Here is a tiny trained network, its code and every weight. The questions are about switching its units off for an input and a class, where a switched-off unit gives its printed mean instead of its output.

import numpy as np


def w(rows, s, z=0):
    codes = np.array(rows[::2]) - 128.0
    scale = np.full(codes.shape[1], s)
    scale[-1] = z or s
    return codes * scale


def f(y):
    return y / 2 * (1 + np.tanh(0.7978845608 * (y + 0.044715 * y**3)))


def log_softmax(a):
    a = a - a.max(-1, keepdims=True)
    return a - np.log(np.exp(a).sum(-1, keepdims=True))


def net(x, mask):
    res = np.array(x, float).reshape(1, 8) / 4 @ E
    y = f(res @ A[0][:, :-1].T + A[0][:, -1])
    res = res + np.where(mask, y, B[0][:, -1]) @ B[0][:, :-1]
    return log_softmax(res[-1] @ U[:, :-1].T + U[:, -1])


A, B = {}, {}
E = w([
[111,235,3,99,107,88,126],'x0',
[112,93,137,71,52,42,83],'x1',
[122,84,53,106,98,82,189],'x2',
[188,128,102,163,72,136,164],'x3',
[166,194,202,88,85,107,123],'x4',
[79,152,164,126,77,196,132],'x5',
[179,133,76,140,173,149,119],'x6',
[61,54,148,47,180,91,138],'x7',
],0.0069)
A[0] = w([
[179,195,174,191,117,141,110,134],'N0',
[92,169,129,91,41,74,152,214],'N1',
[52,60,204,56,166,111,142,255],'N2',
[45,108,89,109,224,118,145,152],'N3',
[181,216,135,206,165,212,131,205],'N4',
[90,66,156,175,125,234,145,216],'N5',
[58,91,87,83,128,132,142,126],'N6',
[103,141,89,125,208,49,161,171],'N7',
[154,78,74,106,137,102,191,234],'N8',
[162,169,85,175,75,52,101,210],'N9',
[142,170,152,137,2,98,111,177],'N10',
],0.0081,0.0051)
B[0] = w([
[141,134,86,98,106,161,139,168],'N0',
[59,164,66,1,122,112,117,213],'N1',
[69,82,141,121,125,97,97,254],'N2',
[67,144,108,91,85,116,131,188],'N3',
[181,131,105,153,46,201,170,216],'N4',
[47,129,168,146,120,192,99,201],'N5',
[83,184,81,103,143,89,96,166],'N6',
[148,129,49,72,110,68,99,183],'N7',
[111,109,58,143,85,130,81,207],'N8',
[141,79,68,96,98,123,139,208],'N9',
[49,154,65,94,73,87,115,202],'N10',
],0.0085,0.0091)
U = w([
[254,22,49,161,117,84,83,184],'0',
[194,190,118,145,226,111,107,2],'1',
[187,218,128,158,80,242,205,118],'2',
[109,31,151,230,125,202,100,216],'3',
[181,151,139,167,234,61,168,6],'4',
[106,18,193,86,178,58,78,121],'5',
[45,162,61,15,63,61,106,193],'6',
[188,99,205,101,151,106,119,21],'7',
],0.006,0.0031)

Each question gives the input, the list of numbers given to net, and the class t.
The units are the neurons (one row each of A and B). Each row of codes is followed by its name. A weight is (code - 128) times the scale printed after its matrix; where a second scale follows, it is the last column's (A, B and U).
mask holds one flag per neuron, in row order. A switched-off neuron (its flag False) gives its mean, the last column of its row in B, instead of its output. The means were averaged over made-up inputs and are rounded, as every weight is.
A unit's drop is (log p(t) with every unit on - log p(t) with that unit switched off) / (log p(t) with every unit on - log p(t) with every unit switched off).
The circuit of an input: a set's keep is (log p(t) with only the set's units on - log p(t) with every unit switched off) / (log p(t) with every unit on - log p(t) with every unit switched off). Starting from all 11 units, units are removed one at a time, each time the one whose removal leaves the highest keep (on an exact tie, the one counted first), for as long as the keep stays at least 0.8.
units of the circuit, in order: the units of the circuit, biggest drop first
unit that matters most: the unit with the biggest drop
k most important neurons: the k neurons with the biggest drops, biggest first
drop when u is switched off: that unit's drop, to one decimal
input [2,5,-4,3,0,-1,6,-7], class 0: 2 most important neurons => (N9; N5)
input [0,-8,-7,-5,-3,2,6,-2], class 2: units of the circuit, in order => (N4)
input [3,-8,3,-8,-4,-2,7,-3], class 2: 3 most important neurons => (N4; N2; N1)
input [-3,-8,3,-3,-5,8,3,6], class 3: 2 most important neurons => (N1; N5)
input [-2,6,0,-7,-4,-6,1,-7], class 0: units of the circuit, in order => (N1; N5; N10)
input [-5,3,-7,4,-8,-6,3,3], class 3: 2 most important neurons => (N1; N5)
input [-4,0,-2,2,-3,-3,0,5], class 5: units of the circuit, in order => (N4; N2; N1)
input [-3,-4,-7,5,-6,-4,7,2], class 2: units of the circuit, in order => (N4; N2)
input [-6,-7,5,3,8,-1,3,2], class 3: units of the circuit, in order => (N1; N7)
input [-8,2,4,2,-4,0,0,-4], class 3: units of the circuit, in order => (N5; N1)
input [4,-1,-4,-4,2,-4,2,-7], class 2: units of the circuit, in order => (N4; N2)
input [-2,-4,4,-6,-5,-8,-5,-7], class 3: 2 most important neurons => (N1; N10)
input [-1,6,-2,-1,-4,2,5,-4], class 3: 2 most important neurons => (N1; N7)
input [4,0,-4,6,3,-1,3,1], class 2: unit that matters most => N2
input [-6,-8,4,-3,8,-3,-6,6], class 5: 2 most important neurons => (N2; N4)
input [-7,-1,6,-4,-6,-1,1,-1], class 3: 3 most important neurons => (N1; N5; N10)
input [-5,0,-3,-7,4,6,2,2], class 3: 3 most important neurons => (N1; N5; N7)
input [-6,5,0,-3,1,2,2,3], class 5: drop when N4 is switched off => 0.1
input [1,-2,-7,-1,4,5,6,0], class 2: drop when N4 is switched off => 0.1
input [1,4,-3,7,-4,-5,4,1], class 0: drop when N7 is switched off => 0.0
input [-5,-6,-3,-4,8,1,3,-2], class 2: units of the circuit, in order => (N4)
